Here is a tiny trained network, its code and every weight. The questions are about switching its units off for an input and a target symbol, where a switched-off unit gives its printed mean instead of its output.

import numpy as np


def w(rows, s, z=0):
    codes = np.array(rows[::2]) - 128.0
    scale = np.full(codes.shape[1], s)
    scale[-1] = z or s
    return codes * scale


def norm(h):
    return h / np.sqrt((h * h).mean(-1, keepdims=True) + 1e-5)


def f(y):
    return np.maximum(y, 0)


def softmax(a):
    e = np.exp(a - a.max(-1, keepdims=True))
    return e / e.sum(-1, keepdims=True)


def log_softmax(a):
    a = a - a.max(-1, keepdims=True)
    return a - np.log(np.exp(a).sum(-1, keepdims=True))


def net(x, mask):
    ids = ['εηθξπστψω'.index(c) for c in x.split()]
    T = len(ids)
    res = E[ids] + P[:T]
    u = 0
    for l in range(3):
        q, k, v = (norm(res) @ M[l].T for M in (Q, K, V))
        z = softmax(np.where(np.tri(T) > 0, q @ k.T / 3**0.5, -1e9)) @ v
        res = res + np.where(mask[u], z, O[l][:, -1]) @ O[l][:, :-1]
        u += 1
        y = f(norm(res) @ A[l][:, :-1].T + A[l][:, -1])
        res = res + np.where(mask[u : u + 12], y, B[l][:, -1]) @ B[l][:, :-1]
        u += 12
    return log_softmax(norm(res)[-1] @ U[:, :-1].T + U[:, -1])


Q, K, V, O, A, B = {}, {}, {}, {}, {}, {}
E = w([
[73,134,147,129,27,205],'ε',
[112,140,166,141,91,158],'η',
[151,148,90,128,134,70],'θ',
[204,141,137,119,126,92],'ξ',
[221,148,104,66,153,172],'π',
[215,138,130,120,122,141],'σ',
[81,114,6,167,85,101],'τ',
[93,126,121,188,189,142],'ψ',
[177,81,151,111,103,145],'ω',
],0.023)
P = w([
[206,102,180,254,41,98],'0',
[229,75,105,153,189,90],'1',
[194,109,109,156,164,136],'2',
[170,125,111,158,143,131],'3',
[149,141,121,165,114,127],'4',
[134,145,128,191,108,136],'5',
[127,141,133,208,91,155],'6',
[122,135,144,231,83,174],'7',
[122,131,142,254,78,192],'8',
],0.0057)
Q[0] = w([
[196,81,19,186,81,137],'L0H0',
[2,107,174,127,130,49],'L0H0',
[190,119,79,253,18,187],'L0H0',
],0.0052)
K[0] = w([
[66,1,97,242,163,90],'L0H0',
[139,191,45,147,98,73],'L0H0',
[31,67,110,135,152,183],'L0H0',
],0.0081)
V[0] = w([
[50,88,44,186,193,203],'L0H0',
[166,226,69,49,2,206],'L0H0',
[170,50,131,8,46,28],'L0H0',
],0.0056)
O[0] = w([
[124,150,127,2,119,29,253],'L0H0',
[133,94,15,112,103,171,125],'L0H0',
[127,65,77,121,97,33,54],'L0H0',
],0.0079,0.0051)
A[0] = w([
[124,98,191,143,122,133,128],'L0N0',
[107,87,141,86,85,156,89],'L0N1',
[81,146,163,168,117,142,151],'L0N2',
[145,146,168,112,157,103,254],'L0N3',
[101,104,72,148,158,80,109],'L0N4',
[79,146,145,124,95,112,76],'L0N5',
[179,155,156,140,148,107,132],'L0N6',
[130,90,116,134,161,169,75],'L0N7',
[87,113,121,138,180,147,84],'L0N8',
[159,3,73,93,130,94,162],'L0N9',
[159,180,134,150,87,154,35],'L0N10',
[157,109,223,71,123,168,93],'L0N11',
],0.013,0.0033)
B[0] = w([
[149,97,76,121,79,157,162],'L0N0',
[127,73,151,58,107,208,177],'L0N1',
[121,19,113,2,102,79,189],'L0N2',
[136,111,48,137,83,208,187],'L0N3',
[201,142,140,123,136,162,242],'L0N4',
[154,88,147,75,144,108,172],'L0N5',
[126,102,77,118,102,161,186],'L0N6',
[185,239,134,124,108,111,143],'L0N7',
[110,85,122,142,160,74,154],'L0N8',
[72,180,188,214,58,165,254],'L0N9',
[162,144,112,131,194,121,175],'L0N10',
[143,230,116,116,95,47,196],'L0N11',
],0.0069)
Q[1] = w([
[1,162,234,95,131,58],'L1H0',
[215,168,146,153,164,70],'L1H0',
[255,229,150,108,238,226],'L1H0',
],0.0071)
K[1] = w([
[250,64,91,191,250,145],'L1H0',
[117,120,145,2,36,133],'L1H0',
[161,156,148,141,122,133],'L1H0',
],0.0066)
V[1] = w([
[195,126,215,167,2,187],'L1H0',
[163,129,77,183,92,109],'L1H0',
[158,53,131,93,150,96],'L1H0',
],0.0074)
O[1] = w([
[115,254,180,53,45,62,254],'L1H0',
[202,156,74,198,114,134,232],'L1H0',
[63,114,94,3,168,127,68],'L1H0',
],0.0067,0.0055)
A[1] = w([
[199,231,63,161,199,77,69],'L1N0',
[127,213,138,43,112,136,130],'L1N1',
[96,145,68,151,126,132,124],'L1N2',
[133,31,134,146,96,105,102],'L1N3',
[20,84,178,195,57,151,250],'L1N4',
[73,78,110,29,76,113,135],'L1N5',
[64,57,144,180,111,177,197],'L1N6',
[2,157,84,143,87,134,170],'L1N7',
[110,100,160,155,61,148,60],'L1N8',
[190,192,113,162,184,108,108],'L1N9',
[70,159,118,114,89,56,177],'L1N10',
[194,209,170,174,65,86,71],'L1N11',
],0.0085,0.0017)
B[1] = w([
[174,95,102,86,131,97,221],'L1N0',
[119,1,196,138,125,106,193],'L1N1',
[177,163,199,106,115,127,170],'L1N2',
[129,147,160,80,202,147,139],'L1N3',
[230,129,78,24,101,140,179],'L1N4',
[224,83,186,129,175,89,174],'L1N5',
[111,146,132,111,91,204,147],'L1N6',
[136,79,51,91,148,199,190],'L1N7',
[101,148,134,70,189,101,165],'L1N8',
[158,65,173,114,104,77,175],'L1N9',
[238,155,114,150,173,124,186],'L1N10',
[15,99,136,139,132,155,254],'L1N11',
],0.0069,0.0095)
Q[2] = w([
[198,23,63,40,111,202],'L2H0',
[1,121,154,51,201,107],'L2H0',
[59,208,227,212,228,160],'L2H0',
],0.0096)
K[2] = w([
[68,72,136,145,240,85],'L2H0',
[174,110,192,123,86,136],'L2H0',
[157,201,203,191,1,131],'L2H0',
],0.0096)
V[2] = w([
[169,67,145,166,213,110],'L2H0',
[253,59,123,130,81,62],'L2H0',
[218,107,223,152,88,109],'L2H0',
],0.0048)
O[2] = w([
[23,188,184,133,171,136,134],'L2H0',
[2,169,120,83,173,54,254],'L2H0',
[80,16,203,183,201,174,171],'L2H0',
],0.0093,0.0067)
A[2] = w([
[103,223,191,98,177,137,117],'L2N0',
[142,113,232,88,181,51,1],'L2N1',
[43,90,46,77,63,119,125],'L2N2',
[127,42,231,106,214,86,43],'L2N3',
[108,127,194,78,226,37,90],'L2N4',
[209,95,143,106,127,248,145],'L2N5',
[140,122,95,126,50,63,93],'L2N6',
[60,238,162,96,119,2,152],'L2N7',
[142,138,150,86,213,93,93],'L2N8',
[149,71,72,213,105,157,126],'L2N9',
[29,130,140,173,205,175,161],'L2N10',
[151,89,180,104,181,24,180],'L2N11',
],0.0091,0.0045)
B[2] = w([
[177,39,152,111,208,83,160],'L2N0',
[20,154,180,2,198,45,188],'L2N1',
[142,112,160,126,167,113,247],'L2N2',
[125,246,132,119,146,48,206],'L2N3',
[179,80,153,63,67,124,231],'L2N4',
[28,126,89,169,159,133,185],'L2N5',
[141,157,100,105,165,167,228],'L2N6',
[84,77,109,136,144,206,254],'L2N7',
[145,115,171,154,40,63,177],'L2N8',
[133,117,122,44,219,105,174],'L2N9',
[210,182,144,189,106,197,180],'L2N10',
[138,168,161,49,52,153,226],'L2N11',
],0.0086,0.0073)
U = w([
[134,230,198,165,2,195,93],'ε',
[42,209,139,126,200,202,166],'η',
[205,236,223,130,167,213,132],'θ',
[86,163,148,169,102,112,117],'ξ',
[69,214,200,56,144,46,149],'π',
[140,95,168,182,109,97,171],'σ',
[202,102,188,159,155,135,137],'τ',
[221,198,81,101,123,118,176],'ψ',
[152,28,163,49,104,200,1],'ω',
],0.0082,0.0029)

Each question gives the input, a string of symbols that net reads in full, and the target symbol t.
The units are the heads (3 rows each of Q, K, V and O) and the neurons (one row each of A and B). Each row of codes is followed by its name. A weight is (code - 128) times the scale printed after its matrix; where a second scale follows, it is the last column's (O, A, B and U).
mask holds one flag per unit, layer by layer, with each layer's heads first. A switched-off unit (its flag False) gives its mean, the last column of its rows in O or B, instead of its output. The means were averaged over made-up inputs and are rounded, as every weight is.
A unit's drop is (log p(t) with every unit on - log p(t) with that unit switched off) / (log p(t) with every unit on - log p(t) with every unit switched off).
The circuit of an input: a set's keep is (log p(t) with only the set's units on - log p(t) with every unit switched off) / (log p(t) with every unit on - log p(t) with every unit switched off). Starting from the 12 units with the biggest drops (on a tie, the unit counted first), units are removed one at a time, each time the one whose removal leaves the highest keep (on an exact tie, the one counted first), for as long as the keep stays at least 0.8.
circuit, biggest first: the units of the circuit, biggest drop first
most important unit: the unit with the biggest drop
top k neurons: the k neurons with the biggest drops, biggest first
top k neurons in layer l: the k neurons of layer l with the biggest drops, biggest first
input ε ε ε π, target ω: circuit, biggest first	(L1N1 L0H0 L2N3)
input ε σ ψ ξ ω, target π: circuit, biggest first	(L2N1 L1H0)
input ε σ ψ ψ τ τ τ, target ψ: top 2 neurons	(L0N2 L0N4)
input ε ε σ ψ τ ε η ε, target η: circuit, biggest first	(L1H0 L2N5 L2N4 L0N8)
input ω τ ε ξ τ σ, target ψ: circuit, biggest first	(L2H0 L0H0 L2N4)
input ε ω τ ε θ, target ω: circuit, biggest first	(L2N3 L2N7)
input ξ ε θ, target ω: top 4 neurons in layer 0	(L0N3 L0N9 L0N4 L0N11)
input τ ψ π θ ε τ σ, target π: circuit, biggest first	(L2N1 L2H0)
input τ ψ ε, target π: most important unit	L0N9
input τ ψ ε η θ θ τ ψ, target θ: top 2 neurons in layer 0	(L0N9 L0N7)
input ψ ε ε τ θ ψ, target θ: top 4 neurons	(L2N10 L0N9 L0N2 L0N11)
input ω θ θ, target ε: top 2 neurons	(L0N9 L0N4)
input ε τ ψ τ, target ω: top 3 neurons	(L0N4 L0N3 L2N7)
input π ξ ε ε ξ θ σ, target ω: top 4 neurons in layer 1	(L1N1 L1N11 L1N9 L1N10)
input ξ ξ σ, target τ: top 3 neurons	(L0N9 L0N2 L2N1)
input ε ω τ ε ω ξ, target ε: top 3 neurons	(L1N7 L0N9 L2N1)
input ω ω ε ω ε ω σ, target ε: top 3 neurons	(L1N7 L0N9 L2N1)
input τ ε ξ, target ω: top 3 neurons in layer 2	(L2N3 L2N1 L2N11)
input ξ ψ ω τ ε, target π: top 3 neurons in layer 2	(L2N3 L2N7 L2N1)
input ε ε σ, target ω: top 4 neurons	(L2N3 L1N1 L1N11 L0N11)
input τ τ τ ξ π, target ψ: most important unit	L0H0
input ω τ θ ψ ε ε ξ ω σ, target π: top 2 neurons in layer 0	(L0N9 L0N10)
input ε θ τ ω π, target ε: top 3 neurons in layer 0	(L0N9 L0N2 L0N11)
input ψ τ η ψ π ξ π ε, target ω: most important unit	L1H0
input σ ε τ π σ θ σ, target ψ: top 2 neurons	(L0N9 L1N7)
input τ τ ω π, target ε: top 2 neurons	(L0N9 L0N2)
input σ ω ω ξ, target ε: top neuron	(L0N9)
input ψ ε τ ω, target π: top 2 neurons	(L0N9 L1N1)
